Known rows:
[ -1   0   9  -4   4   0  -3  15   4  -2  -2  30  -2  -1   0   1  -6  -2
   7   0   6   1 -11  -8   5   0] -> babo
[ 5 -2 10  2  1  2 -4 12 -2 -2  7  2 -5  1 -3  1 -2  3  7  1  8  2 -8 -6
  4 -1] -> zotren
[  2  10   7  -2  15   8  -1  13  -1   1  12   0 -13  -8  -6   2   3  -1
  10  -3   4  -3   0   2  -3   5] -> modreti
[  1   1   9  -1   7  -5   1   6   1  -5  -2  15  -4 -11   1   1  -2  -2
   0   1   3  -1  -1  -4  -7   1] -> dresum
[ -3   5   3   2  -8  -7   3 -15   5  -3  -1   8   4   0   3  -1   1  -2
  -4  -2   7  -2  -4   0 -11  -2] -> ladaflu
[ 5 -3  5  2 -1 -2 -4  5 -4  2  8  0  1  3  0  0 -2  3  4  2  6  4 -3 -7
  0 -1] -> gimu
[ 5 -4  6  1 -1  1 -6  7 -6  2  3  3  1  3  2  0 -2  1  2  3  3  3 -3 -5
 -1 -2] -> lubra
[  3  -2  -2   0  -9   9  -2   0   4  -1 -12 -18   3  10  -1  -7   1   1
   3  -1   9   3  -9   0  13  -5] -> vutri
[  1   6   3   0  -3   6   1   2   8  -6 -11  -6  -3   4  -3  -5   3   1
   3  -3   6  -3 -10   4  15  -1] -> digrudu
[  5  -5   0   0  -3   2  -4   7  -2   1  -7 -10   2   0   0  -3   0   5
   2   3   1   3   0  -6  15   0] -> vibi
[ -2   9  -1   4 -18  -2  -1 -15  -1   2  -1   5  12   5   5   1   3  -1
  -8  -2   4  -2  -5   2 -10  -1] -> skopa
[  0   0   1  -3  -1  14   4   0   6  -6  -5  -8  -5   2  -5  -2   0 -12
  -3  -3  17   1  -4   7 -12  -4] -> dibroku
[  4  -5  -1   0  -2   2  -4   6  -1   1  -7 -11   2   0   0  -3   1   5
   2   2  -1   4   2  -6  15   0] -> kenubror
[ -1   6   6   3   7  -8   1  -2   4 -10   2  15  -9  10   1  -5   0  -2
   8  -2  -5 -11 -14  13   3  -2] -> breskatre
[  0  -4  -3   0  -2  -8  -1  -7  -6   4   4   0   3   1   4   2  -1  -2
  -4   2  -6   3   6  -1 -10  -1] -> skitabril
[  3  10  16  -2  17   9   3  25   5 -12   2  26 -21 -19  -9   6   2  -4
   5  -3   7  -8  -8   3   3   8] -> plonulil
[ 5  2  6  0  2 -1 -6  7 -7  5  5 -3  1  1  3 -4 -2 -1  6  3  4  3 -3 -6
 -5 -1] -> bagru
[ -2  19   3   3 -18   4   0  -6   2   0  -2  18  10  -8   1   4   7   0
 -12  -4  11  -3  -8   0  -7   4] -> duflagror

Facts:
babo: brustok d; grizis fanos
bagrim: brustok e; flaskun brovim; grizis gike; brefoflas nistor
bagru: brustok c; flaskun skebra; grizis bruflo
baza: brefoflas lumi, bagrim
befla: brustok b; flaskun gufla; grizis stuflal; bredes troplok; brefoflas drelutrer, dresum
betrer: grizis kleros; bredes befla
bistun: brustok b; grizis pusa; brefoflas skine, savafin
bitastil: brustok c; grizis nogrus; bredes trumal; brefoflas nistor
bopi: grizis boplidim; brefoflas skilol, gifom, duklu
bovam: brustok d; grizis kluzon; brefoflas pusa
braflak: brustok d; grizis stulilos; brefoflas miflibok
bragru: brustok b; grizis gazu; bredes dreran; brefoflas plonulil, pusa
breskatre: brustok c; flaskun plogukek; grizis manur; bredes sepli; brefoflas fibristum
brete: grizis fodrus; brefoflas breskatre, mitra
bribim: brustok a; grizis gomu; brefoflas skilol, stulilos
briflutul: brustok d; grizis dretru; brefoflas groflu, dreran
brovim: brustok c; grizis gike; bredes plapa; brefoflas dresum
bruflo: brefoflas plonulil, duklu
bubrogrin: brustok a; grizis foskufes; bredes duklu
defler: brefoflas studroklil
deklos: brustok e; flaskun lumi, gratibok; grizis troskor
dibroku: brustok a; grizis betrer; bredes tretros; brefoflas pluplol
didris: brustok b; grizis vasak
didrur: grizis kleros; brefoflas grumi, savafin
digrudu: bredes riskom
dila: grizis pusa; bredes sesam; brefoflas plonulil
drakin: brustok a; grizis troskor; brefoflas ramek, savafin
drelutrer: grizis digrudu
dreran: brustok a; grizis groflu; brefoflas mugru
dresum: brustok d; grizis fodrus; brefoflas duklu
dretru: grizis bruflo; brefoflas modreti
driflarir: brustok a; grizis plapa; bredes gazu; brefoflas skilol, ramek, duklu
driplu: brustok d; grizis stanuk
drozutol: grizis bruflo; brefoflas groflu, grumi
drubul: brustok a; grizis kenubror; bredes gumal
drufloskos: brustok d; grizis gomu
duflagror: brustok a; grizis kleros; bredes tritu; brefoflas duklu
duklu: brustok d; grizis dretru; brefoflas plonulil
duzo: brustok a; grizis flugrol; brefoflas duflagror
fanos: grizis temin; brefoflas plonulil, pladratrol
fasun: brustok b; grizis flugrol; brefoflas klobrul
femol: brustok a; flaskun revastu; grizis balukle; brefoflas kabrutras
fibristum: brustok e; grizis drelutrer; bredes kabrutras; brefoflas ramek
fida: brustok d; grizis balukle; bredes modreti; brefoflas dila
firu: brustok a; flaskun bagru; grizis bruflo
flefes: grizis griba; brefoflas kozugra
flegrus: brustok c; grizis tridrom; bredes bubrogrin; brefoflas triplen, duklu
flugrol: brefoflas fida, digrudu, sepli
fodrus: bredes momak
foskufes: grizis grimi
gazu: grizis bruflo; bredes platrom
gifom: brustok a; grizis skatadron
gigrul: grizis vutri; brefoflas fibristum
gike: brefoflas skine, kabrutras
gimu: brustok b; grizis betrer
gomu: grizis pusa; brefoflas plobri
graso: brustok a; grizis flefes; brefoflas gigrul, fibristum
gratibok: brustok b; flaskun lumi; grizis troskor; brefoflas firu, klobrul
griba: brefoflas ramek, fibristum
groflu: grizis vutri; brefoflas ramek
grumi: brustok d; grizis gomu; brefoflas plonulil, savafin
gufla: brustok a; flaskun befla, skamin; grizis stuflal
gumal: brustok b; grizis didrur; bredes flefes; brefoflas bopi, bruflo, duklu
kaba: bredes dila; brefoflas grumi, duklu
kabrutras: brustok b; grizis vibi; brefoflas duklu
kelin: brustok d; grizis bruflo; brefoflas plonulil, ramek
kepler: brustok a; flaskun skine; grizis kaba; brefoflas drufloskos
kidral: brustok c; flaskun bitastil; grizis nogrus; bredes griba
kifleva: brustok d; flaskun dresum; grizis fodrus; brefoflas modreti
kleros: bredes stanuk; brefoflas skine
klobrul: brustok c; flaskun babo; grizis fanos; brefoflas mugru, drakin
kluzon: grizis balukle; brefoflas didris
kozugra: brustok b; flaskun klobrul; grizis fanos; bredes skamin
ladaflu: brustok e; grizis stanuk; bredes skopa; brefoflas modreti
leflaso: brustok a; grizis plapa
lubra: brustok a; grizis platrom
lumi: brustok a; flaskun gratibok; grizis troskor; bredes mitra; brefoflas flegrus
luner: brefoflas kabrutras
meklas: brustok b; grizis vutri; bredes bitastil; brefoflas firu, breskatre
memil: brustok a; grizis stuflal
miflibok: brustok c; grizis fanos; brefoflas drufloskos, pluplol, babo
mitra: grizis kleros; brefoflas plonulil
modreti: brustok b; flaskun trebutok; grizis drozutol; brefoflas savafin
momak: brustok a; grizis defler; brefoflas kluzon, ramek
mugru: brustok d; grizis vizi; brefoflas plonulil, grumi, ramek, fibristum
nistor: brustok a; grizis platrom; brefoflas plonulil, modreti, drakin
nogrus: grizis flugrol
noklem: brustok d; grizis dila; brefoflas griba
paden: brustok a; grizis trumal; brefoflas skilol, gigrul
piflo: brustok a; grizis mitra; brefoflas fibristum, drakin
pladratrol: brustok a; grizis stulilos; brefoflas savafin, puge
plapa: grizis grimi; bredes drufloskos; brefoflas grumi, nistor
platrom: grizis kaba; bredes dibroku
pleklanel: brefoflas trumal, miflibok
plobri: brustok e; grizis baza; brefoflas zotren
plogukek: brustok c; flaskun breskatre; grizis manur
plonulil: brustok a; grizis stobra
pluplol: brustok a; grizis fanos; brefoflas modreti
poga: brustok e; grizis foskufes; bredes kidral; brefoflas reflar, gumal, puge
pudra: brustok a; grizis skatadron; brefoflas gufla
puge: brustok a; grizis troskor; bredes miflibok; brefoflas stanuk
pusa: bredes tredi
pusos: brustok e; flaskun femol; grizis balukle
rago: brustok e; grizis temin
ramek: brustok c; grizis temin; bredes digrudu; brefoflas savafin, duklu
reflar: brustok b; grizis luner; brefoflas mugru, pluplol
revastu: brustok a; flaskun fida; grizis balukle
riskom: brustok e; grizis stulilos; brefoflas mugru, drozutol
roster: brustok b; grizis fanos; bredes pusa; brefoflas grumi, drakin
sadrigrim: brustok e; flaskun trukle, tritu, fibristum; grizis drelutrer; brefoflas kelin
savafin: brustok e; grizis stanuk; brefoflas plonulil
sepli: brustok b; grizis gike; brefoflas kabrutras
sesam: brustok d; grizis temin; bredes gufla
sirik: brustok b; grizis baza
skamin: brustok a; flaskun befla, gufla; grizis stuflal; bredes duflagror; brefoflas leflaso
skatadron: grizis pusa; brefoflas plonulil, sepli, dreran, dibroku, puge
skebra: brustok a; grizis bruflo
skilol: brustok c; flaskun ladaflu, driplu; grizis stanuk; brefoflas fibristum
skine: brustok a; grizis kaba; bredes zusko
skitabril: brustok d; grizis flugrol; brefoflas rago, pluplol
skobem: brustok a; grizis gike; bredes fodrus; brefoflas ramek
skopa: brustok c; grizis vibi; bredes kozugra; brefoflas bopi, trukle
stanuk: grizis stobra; brefoflas plonulil, duklu
stibro: brustok c; grizis skatadron; bredes tretom
stovus: brustok a; grizis trumal; brefoflas gufla
studroklil: grizis pleklanel
stuflal: grizis baza; brefoflas tredi, gomu, gazu
stulilos: brefoflas flegrus
talo: brustok a; grizis flugrol; brefoflas trukle
temin: bredes zaso; brefoflas modreti, pluplol
trebi: brustok c; grizis gazu; brefoflas bopi, trukle
trebutok: brustok a; grizis drozutol
tredi: brustok b; flaskun sirik; grizis baza; bredes breskatre; brefoflas firu, vuna, pusa, dibroku
tretom: brustok a; flaskun trukle; grizis drelutrer
tretros: brustok d; grizis dretru
tridrom: grizis pusa; brefoflas sepli
triplen: brustok b; flaskun zusko, vesi; grizis temin; brefoflas modreti
tritu: brustok d; flaskun tretom; grizis drelutrer; bredes kleros
troplok: brustok c; grizis luner; bredes bruflo; brefoflas leflaso
troskor: grizis temin; bredes puge; brefoflas firu, plonulil
trotri: brustok e; grizis brete; brefoflas modreti, trumal
trukle: brustok a; flaskun tretom; grizis drelutrer
trumal: brefoflas skilol
vasak: grizis baza
vesi: brustok d; flaskun rago; grizis temin; brefoflas babo
vibi: grizis kaba
vizi: grizis temin; brefoflas gike, plonulil
vuna: brustok a; grizis luner; brefoflas dreran
vutri: bredes driflarir
vuvek: brustok a; grizis vibi
zaso: brustok a; flaskun kelin; grizis bruflo; bredes skine
zotren: brustok b; grizis foskufes
zudrudrik: brustok c; flaskun pluplol; grizis fanos
zusko: brustok a; grizis temin; brefoflas lumi

Rows:
No name comes twice in this set of rows, the named rows included.
[-7  1 -2 -4  9 -2  4 -1  3  0  3 19 -4 -7 -2  6 -1 -5 -2 -3 -7 -2  3  3
 -8  5]  mugru
[ -2   4 -27   3 -10  19  12   3 -10   1  22 -14  -5  14  -1   9  -5   7
  -4   5 -20  -6  10   5 -15   2]  sadrigrim
[  5   1   4  -2   4   6  -4   7  -6   7   4  -8   1   2   2  -5  -3  -4
   6   3   7   6   2  -7 -10  -3]  tretros
[ -6   4   3  -1   1  -1   0   0   9  -2  -3  24   3   6   0  -1  -3  -4
   2  -3   8  -1 -12   2   1  -1]  lumi
[  2  -1   4   4 -10  -2  -5  -5  -2   1  -1  -1   6  20   4  -5  -2  -1
   3   1   5   1 -15   2   0  -7]  troplok
[ 0 -2 -3  0  0 -1 -1 -4 -7  6  7 -4 -1 -1  0  4  1 -3 -3 -1 -8  1  4  5
 -8  3]  kifleva
[  0   3   3  -1  10   1   2   8   1  -5   2  13  -8 -10  -2   4   1  -3
  -1  -1   1  -3   0   2  -4   4]  dreran
[  2   5   8   4   4   0   1   5   8 -16 -12   2 -15   7  -3  -6   3   4
  11  -3  -3 -11 -17  12  26  -1]  pusa
[ -6  -4  -9  -1  -3   6   6 -19   5   0  -2 -16   3   5  -1  -2   0 -13
 -11  -2   6   2   8  10 -22  -5]  driflarir
[  2   3   8  -1   6   8  -3  12  -6   1  10   2 -13  -6  -6   6   2  -4
   2  -3  -3  -4  -4   7  -1   6]  skilol
[ 2  1  9  1  4  0 -1 10  0 -4  7  3 -6 -5 -4  3  0  1  3  0  5  0 -1 -3
 -1  1]  didris
[-7  0  0 -4  7 -2  1  0  2  3  3 21 -2 -4 -1  6 -3 -4 -2 -3 -6  0  1  1
 -4  4]  klobrul
[  8  -3  11   2   0   1  -3  16  -4  -6   1  10  -7  -2  -2   2  -1  -1
   3   1   5  -2 -11  -2   2   1]  drufloskos
[  2  15 -13   5 -30  21   6   8  -4   0  -1  11  17  20   5   6  -1  12
  -5   6   7  -8 -17  -6 -19  -3]  tritu

Now the same things, written a new way:
Known rows:
[ -5  -5   5  -6 -14   6   2  -1 -15   1  -7   8  -2   9  -3   0  -1  -6
 -13   0  -3  -6  -2  -4  -4   6  11] -> platrom
[ -8  -4   6  -5   3  -3  -2  12   2  -8  -9  11  -2   2  -6 -19   7  -7
  -2  -8  -9   5  -4   1  -3   6  -5] -> tritu
[ -5 -25  17  -5 -12  23  -3   3  23  -4   6  -1  -1   1  16  -3   5   1
   6  -9  -1   8  -2  -3  -5  -5  45] -> troskor
[-4 -5  2  3  3  2 -4  0  0  3  3  5  5  5 -3 -4 -1  1 -3  3 -7 -3 -1  0
 -5  2 -5] -> kleros
[ -5  -4   7  -8 -14   7   0   1 -14  -1  -7   8  -2  11  -5   0   0  -4
 -12   0  -1  -4  -2  -4  -4   5   7] -> pusa
[ -3 -15  -7  -9   5   7  -2  -6  -4  -3  19  -1   6 -10  -1  -5  -9   1
  -3   0 -18  -6  -5  -3 -11   0  35] -> temin
[ -4 -11  25  24  -9  12  -7  -2  41   6 -15   6   3  11  23   0  13   4
  13  -1  17   5   0   2  -1  -2   0] -> stanuk
[ -4   4   7   1  -5 -11   6 -12 -17   3 -17   7  -2  11  -2  -2  -4  -7
 -10   1   5  -5   0  -3   2   6  -7] -> tretros
[ -1  -3   5  17   9  -6  -4 -13 -12   6   0   6   6   1  -4  -4  -7  -1
  -3   7 -11 -12  -3   3  -3   2 -16] -> trumal
[ -1 -13   0   2   7  -5   5 -19   5   3  10  -6   4  -7  13 -10  -9  -2
   5  -3  -6  -4   1   2  -1  -3  30] -> drakin
[-4 -8  5 10 -1 10 -5  1 14  4  1  4  2  6  8 -1  3  3  1  0  6  0 -2  1
 -4  1 -1] -> skatadron
[ -2   3  -1  10  12 -17   0 -16  -1   5  -3   1   6   3   2 -10  -6   1
   1   3  -4  -5   2   4   0   3 -14] -> momak
[ -3  -1   7 -11   4  -1   3  -4  -1  -6  -1   5   3  -8   7 -12  -1  -5
   3  -9 -13  -2  -8  -1  -5   0  36] -> vesi
[ -2   6   4  -7   4   4  -1  -4   3  -6   2   7   7 -11   4 -13  -9  -2
   1  -1 -10 -11 -12  -3 -12   1  35] -> klobrul
[ -3   7  -6  -3  17  -5   2  -4   0   2   7   5   6  -6   4 -12  -1  -1
   0  -5  -4  -7  -6   4  -2   3   4] -> kifleva
[ -3  -9   2   9   9   1   3 -15  16   1   5  -4   2  -6  18  -4  -5   2
   9  -3   4   1  -5   0  -2  -3  26] -> mugru
[ -6   0   6  -9   0  -5  -1   3  -8  -5  -7   7  -2  10  -6  -6   1   0
  -6  -4  -5   7  -1  -1   1   4 -12] -> driplu
[  0  -3  -5  -7  11  -7   1 -12  -4   0  10   3   8 -12   2 -13  -8  -4
   3  -6 -16 -10  -8   0  -7   1  41] -> triplen

Rows:
No name comes twice in this set of rows, the named rows included.
[-7 -8 20 16  2 16 -6  4 44  2 -5  2 -3  9 26 -1 11  7 13 -6 31 11 -5  3
 -1 -4  3]  savafin
[ -2  -2  10   9  14  -9  -3  -7   4   5  -7   4   5   3  -3  -7  -2  -1
   0   5  -3  -3  -2  -1  -2   1 -16]  riskom
[ -4  -9  18 -14  -5  -1  -2   1  -8  -8 -10   6  -3   3  -7  -6  -5  -5
  -6  -3 -15   6  -4  -8  -5   0  19]  rago
[ -4  -3   5   1  11   0  -3  -2   1   2   2   4   1   4  -3  -5  -1   1
  -3   0   2  -1  -4   0  -2   1 -10]  plobri
[ -6  -8  12   5   4 -13  -7   7  10  -8 -15  12   1   3 -14 -27   8  -8
   0  -4 -21   7   1   2  -2   7 -24]  tretom
[ -7  -6   0 -16 -12  13   0   7 -10  -4   3   6  -4   9  -4  -1  -1  -3
 -13  -3   1  -1  -3  -4  -6   5  19]  vutri
[-3 -5 -4 10 12  1 -2 -8  2  6 11  2  7 -1  2 -4 -4  2 -2  4 -1 -9 -3  2
 -6  1  0]  groflu
[ -5   2   8  -4  12   4  -2   4   8   0   1   8   4  -2   3 -10   4  -1
   2  -5   1  -4  -8   2  -5   1   8]  bagrim
[ -6   2  18 -15   0   2  -4  12   0  -5 -10  13   1   5  -6 -10   7  -4
  -3  -8  -6   2  -6  -1  -5   3   5]  pusos
[ -2  -3   7  19   7  -6  -4 -10  21   7  -7   2   4   8  11  -5   1   3
   8  -1  10   2   0   4   1   0  -6]  kabrutras
[ -5   2  12  34   2  23  -4  -6 -25  -4   8   3 -20  11  19   7  -1   9
   1  -8  24  10 -13  15   4  -3 -17]  bragru
[ -2  -3  -9   8  14  -2  -2  -9  -8   6  13   2   7  -3  -4  -5  -8   1
  -4   6  -7 -12  -3   2  -6   3  -3]  gigrul
[-3 -1 -1  3 17 -3 -1 -6 -1  4  6  3  3 -1 -3 -6 -6  2 -4  3  1 -4 -4  0
 -4  1 -9]  trotri
[ -1   2  -2  13   3 -12   4 -21  -9   9  -5   2   2   4   6  -1  -8  -6
  -5   2   8 -13  -2   0  -1   4   7]  sepli
[ -2 -13   9  -5  -1  -3   4 -12   4  -1   0  -3   1  -2  11  -9  -6  -3
   3  -5  -8   2   1   0  -1  -2  31]  puge

Now the same things, written a new way:
Known rows:
[ 6 17  6  7 -7 -2  1  2 -3 -2 -7  5 17 -6] -> zaso
[ 1 -5  2 -3  9 -2 -1  5 -4  1  4 -2 -5  7] -> duzo
[ 4 -8  4 -5 17  1  0  4 -4  1  0 -5  2 -2] -> befla
[ -5  -4  -3 -16 -10 -12  -9   1  -6  -1  -2   2  -3   8] -> triplen
[ -1   8   4  -1   4  10   4  -3  -3  -1  -3   3  26 -11] -> troplok
[-1 -2  3 -1  9  0  0  2  1  0 -7  1  8 -4] -> braflak
[ -7 -11  -8  22   7 -10  19 -12   2  -1  -4 -20   3  16] -> kleros
[  4  12  -2   8 -11   3   2  -9  10  -2  -1   8  10 -11] -> studroklil
[ -9   4   6   5 -37 -12  16 -21  13   0 -15  -7  23  14] -> kozugra
[  1  -2 -11   1 -15  -4  -2   1  -6   0  -1  -3 -20  -5] -> kabrutras
[ 3  7  1  9 -1  3  0 -6  6 -1  0  5 14 -8] -> balukle
[  0  -1   4  -6 -31   4  -3 -11   3   4  -8   5  -4  -8] -> babo
[-10   8 -11  -9 -20  -4   2   8  -6  -3   4   4 -13   2] -> skilol
[ -2  -4   5   1 -22   4  -2  -5   0   4  -4  10  -7  -3] -> rago
[  1   6  -9   1 -29  -5   3   9 -10   1 -12  -3 -34  -8] -> duklu
[  0 -15   8 -16   2   0  -6  -3  -5   4  -2  -5   3   7] -> gratibok
[  6   9  -1   7   2   4  -4  -6   5  -2   1   9  12 -13] -> platrom
[ 0 -7 -3 -2 12 -3 -2  2 -1 -1  9  0 -5  3] -> luner

Rows:
No name comes twice in this set of rows, the named rows included.
[ -1  -8   3 -12  20  -2  -2   9   3  -1  12   2  -5   9]  kaba
[  0  -7   5  -9   0   2   5   6   5   1   0   5 -13  -1]  fida
[ -1  -6  -2  -4  -7   1   1   3   1   2  -2   3 -18  -4]  dresum
[-2 -7  0 -9 10  8  4  7 -7  2  5 -4 -5  0]  bitastil
[  2  11  -4   2 -29  -7   2   7  -4  -2  -1   2 -19   0]  firu
[  2   8  -8   1 -24 -10   0   8 -11  -1 -11  -6 -23  -5]  modreti
[  1  -5   1  -7 -30   1  -5  -8  -1   5   1   3 -15   4]  pluplol
[  1  -3 -10   6  -3   0  -3  -2  -3   0   5  -2 -13  -5]  trumal
[ -4  -6   5 -16   9   9   8   8   0   1   6   0  -2   2]  brovim
[ -3 -14  11 -30   4  -2  -9   3  -2   3   4   2   1  13]  roster
[-4 -8 -2 -5 13 -2 -1  5 -1 -1  0  0 -3 -1]  noklem
[ 2  2 -3  3  0  0  0 -2  4 -1  4  3 -1 -2]  kluzon
[  6  12   2   2 -10   1  -1   5   1  -1  -2   7  -5 -11]  gazu

